Here is a tiny trained network, its code and every weight. The questions are about switching its units off for an input and a target symbol, where a switched-off unit gives its printed mean instead of its output.

import numpy as np


def w(rows, s, z=0):
    codes = np.array(rows[::2]) - 128.0
    scale = np.full(codes.shape[1], s)
    scale[-1] = z or s
    return codes * scale


def norm(h):
    return h / np.sqrt((h * h).mean(-1, keepdims=True) + 1e-5)


def softmax(a):
    e = np.exp(a - a.max(-1, keepdims=True))
    return e / e.sum(-1, keepdims=True)


def log_softmax(a):
    a = a - a.max(-1, keepdims=True)
    return a - np.log(np.exp(a).sum(-1, keepdims=True))


def net(x, mask):
    ids = ['ΔΦαηθμστψω'.index(c) for c in x.split()]
    T = len(ids)
    res = E[ids] + P[:T]
    u = 0
    for l in range(3):
        r = norm(res)
        for j in range(2):
            rows = slice(4 * j, 4 * j + 4)
            q, k, v = (r @ M[l][rows].T for M in (Q, K, V))
            z = softmax(np.where(np.tri(T) > 0, q @ k.T / 4**0.5, -1e9)) @ v
            o = O[l][rows]
            res = res + np.where(mask[u + j], z, o[:, -1]) @ o[:, :-1]
        u += 2
    return log_softmax(norm(res)[-1] @ U[:, :-1].T + U[:, -1])


Q, K, V, O = {}, {}, {}, {}
E = w([
[91,65,110,169,234,111,169],'Δ',
[114,82,128,149,238,77,136],'Φ',
[145,137,142,185,228,114,125],'α',
[151,143,175,182,246,158,157],'η',
[153,69,129,154,160,86,140],'θ',
[168,132,187,174,164,121,172],'μ',
[177,195,107,158,196,92,70],'σ',
[86,97,118,61,209,117,184],'τ',
[80,134,186,91,172,65,105],'ψ',
[207,211,104,112,146,159,189],'ω',
],0.011)
P = w([
[132,117,131,125,103,141,122],'0',
[187,157,193,97,252,148,143],'1',
[104,137,121,142,130,76,165],'2',
[102,140,125,128,106,141,119],'3',
[153,180,158,75,227,137,142],'4',
[107,122,128,146,144,43,185],'5',
],0.029)
Q[0] = w([
[181,80,147,189,142,61,77],'L0H1',
[82,126,148,178,138,244,8],'L0H1',
[97,197,174,101,211,191,113],'L0H1',
[46,118,105,137,87,90,213],'L0H1',
[159,118,168,182,137,49,252],'L0H2',
[70,138,209,145,114,198,49],'L0H2',
[213,102,147,61,153,83,72],'L0H2',
[105,166,178,99,169,200,114],'L0H2',
],0.028)
K[0] = w([
[182,117,99,148,129,81,74],'L0H1',
[90,187,172,217,100,168,123],'L0H1',
[96,237,79,105,167,113,154],'L0H1',
[88,38,151,83,131,122,118],'L0H1',
[196,118,162,125,139,188,87],'L0H2',
[3,141,124,138,145,122,114],'L0H2',
[168,125,132,67,192,85,124],'L0H2',
[81,171,106,96,168,159,135],'L0H2',
],0.035)
V[0] = w([
[158,131,103,172,87,201,209],'L0H1',
[171,95,2,126,156,138,87],'L0H1',
[113,92,143,80,88,121,84],'L0H1',
[131,241,87,112,98,113,125],'L0H1',
[144,105,82,84,157,230,105],'L0H2',
[169,212,172,124,56,144,159],'L0H2',
[210,86,101,238,124,119,109],'L0H2',
[154,86,218,104,61,154,47],'L0H2',
],0.044)
O[0] = w([
[181,82,116,61,48,109,245,2],'L0H1',
[34,131,62,16,162,146,134,120],'L0H1',
[80,106,59,202,122,135,122,56],'L0H1',
[177,160,85,66,49,176,47,138],'L0H1',
[83,13,164,100,194,147,121,191],'L0H2',
[172,152,125,20,75,119,249,122],'L0H2',
[231,96,27,99,115,172,49,141],'L0H2',
[143,162,167,16,144,5,73,67],'L0H2',
],0.026,0.02)
Q[1] = w([
[134,101,255,112,131,204,129],'L1H1',
[142,133,81,95,133,243,94],'L1H1',
[73,115,113,152,71,173,135],'L1H1',
[111,62,74,205,228,182,142],'L1H1',
[81,115,120,145,185,46,79],'L1H2',
[135,70,91,81,187,155,215],'L1H2',
[75,202,223,96,157,213,117],'L1H2',
[180,103,80,78,145,139,92],'L1H2',
],0.035)
K[1] = w([
[221,112,237,124,154,160,122],'L1H1',
[143,104,101,175,90,214,52],'L1H1',
[182,130,149,195,60,120,116],'L1H1',
[100,121,142,255,196,98,21],'L1H1',
[94,135,92,136,247,105,106],'L1H2',
[125,97,142,55,120,109,203],'L1H2',
[25,187,220,148,35,160,128],'L1H2',
[174,96,117,43,152,150,71],'L1H2',
],0.032)
V[1] = w([
[132,100,141,113,110,110,112],'L1H1',
[112,86,104,84,119,152,121],'L1H1',
[97,191,156,106,147,138,155],'L1H1',
[164,132,157,112,126,90,162],'L1H1',
[120,153,130,124,92,116,254],'L1H2',
[55,40,141,183,168,80,167],'L1H2',
[176,175,112,163,215,110,58],'L1H2',
[52,219,139,191,173,36,137],'L1H2',
],0.034)
O[1] = w([
[101,126,134,131,141,118,116,106],'L1H1',
[93,89,184,141,152,109,143,143],'L1H1',
[184,119,104,174,144,132,123,142],'L1H1',
[95,109,91,168,134,130,77,41],'L1H1',
[162,91,148,135,138,169,3,8],'L1H2',
[181,143,49,57,87,186,102,149],'L1H2',
[128,130,125,110,31,86,197,222],'L1H2',
[94,74,129,8,59,93,101,126],'L1H2',
],0.026,0.016)
Q[2] = w([
[127,1,71,174,167,52,211],'L2H1',
[78,136,185,124,209,161,120],'L2H1',
[121,78,251,137,72,176,50],'L2H1',
[41,109,97,76,151,97,94],'L2H1',
[194,196,206,138,157,57,96],'L2H2',
[137,186,128,159,49,160,160],'L2H2',
[175,28,58,154,136,7,181],'L2H2',
[101,125,166,120,136,119,208],'L2H2',
],0.029)
K[2] = w([
[181,109,2,172,120,93,129],'L2H1',
[114,158,128,138,179,203,110],'L2H1',
[100,109,215,196,55,184,88],'L2H1',
[88,108,91,143,106,115,81],'L2H1',
[238,184,120,90,168,179,160],'L2H2',
[108,197,146,136,89,147,100],'L2H2',
[138,86,10,126,161,26,119],'L2H2',
[65,188,118,137,125,121,179],'L2H2',
],0.034)
V[2] = w([
[142,143,201,124,107,156,181],'L2H1',
[61,86,119,110,156,138,135],'L2H1',
[138,150,151,182,96,132,6],'L2H1',
[197,146,69,136,109,206,127],'L2H1',
[177,181,182,150,115,47,64],'L2H2',
[93,136,115,182,138,195,96],'L2H2',
[147,94,178,194,131,144,252],'L2H2',
[37,173,213,127,143,102,192],'L2H2',
],0.033)
O[2] = w([
[112,112,96,3,146,137,122,100],'L2H1',
[188,167,174,110,114,181,157,212],'L2H1',
[122,74,162,119,236,49,127,36],'L2H1',
[164,96,66,153,129,58,58,71],'L2H1',
[21,113,128,142,133,215,200,44],'L2H2',
[174,128,99,50,81,95,169,148],'L2H2',
[101,170,71,69,239,60,118,109],'L2H2',
[177,38,47,142,207,97,174,253],'L2H2',
],0.022,0.018)
U = w([
[209,145,167,2,109,184,115,70],'Δ',
[54,67,183,67,121,198,181,166],'Φ',
[81,220,93,142,84,225,85,200],'α',
[121,167,53,117,196,120,227,60],'η',
[87,127,85,99,38,77,116,157],'θ',
[44,178,163,72,113,55,41,253],'μ',
[218,114,207,159,81,88,190,85],'σ',
[182,21,40,164,84,137,100,74],'τ',
[48,74,89,218,125,146,104,142],'ψ',
[155,135,178,162,221,183,49,126],'ω',
],0.0085,0.0037)

Each question gives the input, a string of symbols that net reads in full, and the target symbol t.
The units are the heads (4 rows each of Q, K, V and O). Each row of codes is followed by its name. A weight is (code - 128) times the scale printed after its matrix; where a second scale follows, it is the last column's (O and U).
mask holds one flag per head, layer by layer. A switched-off head (its flag False) gives its mean, the last column of its rows in O, instead of its output. The means were averaged over made-up inputs and are rounded, as every weight is.
A unit's drop is (log p(t) with every unit on - log p(t) with that unit switched off) / (log p(t) with every unit on - log p(t) with every unit switched off).
The circuit of an input: a set's keep is (log p(t) with only the set's units on - log p(t) with every unit switched off) / (log p(t) with every unit on - log p(t) with every unit switched off). Starting from all 6 units, units are removed one at a time, each time the one whose removal leaves the highest keep (on an exact tie, the one counted first), for as long as the keep stays at least 0.8.
circuit, biggest first: the units of the circuit, biggest drop first
unit that matters most: the unit with the biggest drop
heads that matter: for each layer, one digit per head in row order, 1 if its drop is at least 0.15 and else 0, layers parted by /
drop of u: that unit's drop, to one decimal
input ω σ τ ω ω ω, target ω: unit that matters most : L0H2
input Δ Δ ψ, target Δ: heads that matter : 10 / 01 / 11
input σ σ ω ω Φ, target ω: circuit, biggest first : [L1H2; L0H1; L2H1]
input σ σ σ Φ ω, target ω: circuit, biggest first : [L1H2; L0H1; L0H2]
input Φ σ ω Φ τ, target ω: circuit, biggest first : [L0H1; L1H2; L0H2]
input Δ η τ α Δ, target Δ: circuit, biggest first : [L1H2; L0H2; L2H2]
input Δ α θ, target Δ: circuit, biggest first : [L1H2; L2H2; L0H1]
input η μ ω τ σ Φ, target η: heads that matter : 01 / 01 / 01
input τ σ ω, target τ: heads that matter : 11 / 01 / 00
input ω σ τ, target ω: heads that matter : 01 / 01 / 00
input σ σ Φ σ σ, target η: circuit, biggest first : [L1H2; L2H2]
input Δ σ σ ψ σ σ, target Δ: heads that matter : 00 / 01 / 01
input α τ τ ω ω τ, target α: circuit, biggest first : [L0H1; L0H2; L2H2; L1H2]
input τ ψ σ α η Δ, target τ: circuit, biggest first : [L1H2; L0H1]
input Φ σ σ Δ, target τ: circuit, biggest first : [L1H2; L0H2; L2H1; L2H2]
input Φ θ σ, target Φ: circuit, biggest first : [L1H2; L0H1; L2H1]
input τ σ σ σ ψ, target Φ: unit that matters most : L0H2
input η Δ ω η, target ω: circuit, biggest first : [L1H2; L0H1; L2H1; L2H2]
input σ ψ Φ τ η, target Δ: circuit, biggest first : [L1H2; L0H2; L0H1]
input ω ω σ ψ, target μ: heads that matter : 01 / 00 / 00
input τ ψ σ σ τ τ, target τ: unit that matters most : L0H1
input Φ τ ω Δ τ α, target Φ: heads that matter : 11 / 01 / 00
input ω σ σ τ η, target Δ: circuit, biggest first : [L0H2; L1H2; L0H1; L2H1]
input σ α α ω α, target ω: circuit, biggest first : [L1H2; L0H1; L0H2; L2H2]
input Δ τ Δ σ η ψ, target Δ: drop of L2H1 : 0.3
input ω Δ σ Δ Φ σ, target ω: drop of L1H2 : 1.3
input ω σ σ μ σ σ, target ω: drop of L1H2 : 1.6
input ω τ μ, target ω: drop of L0H1 : 0.1
input α Φ ω α, target η: circuit, biggest first : [L2H2]
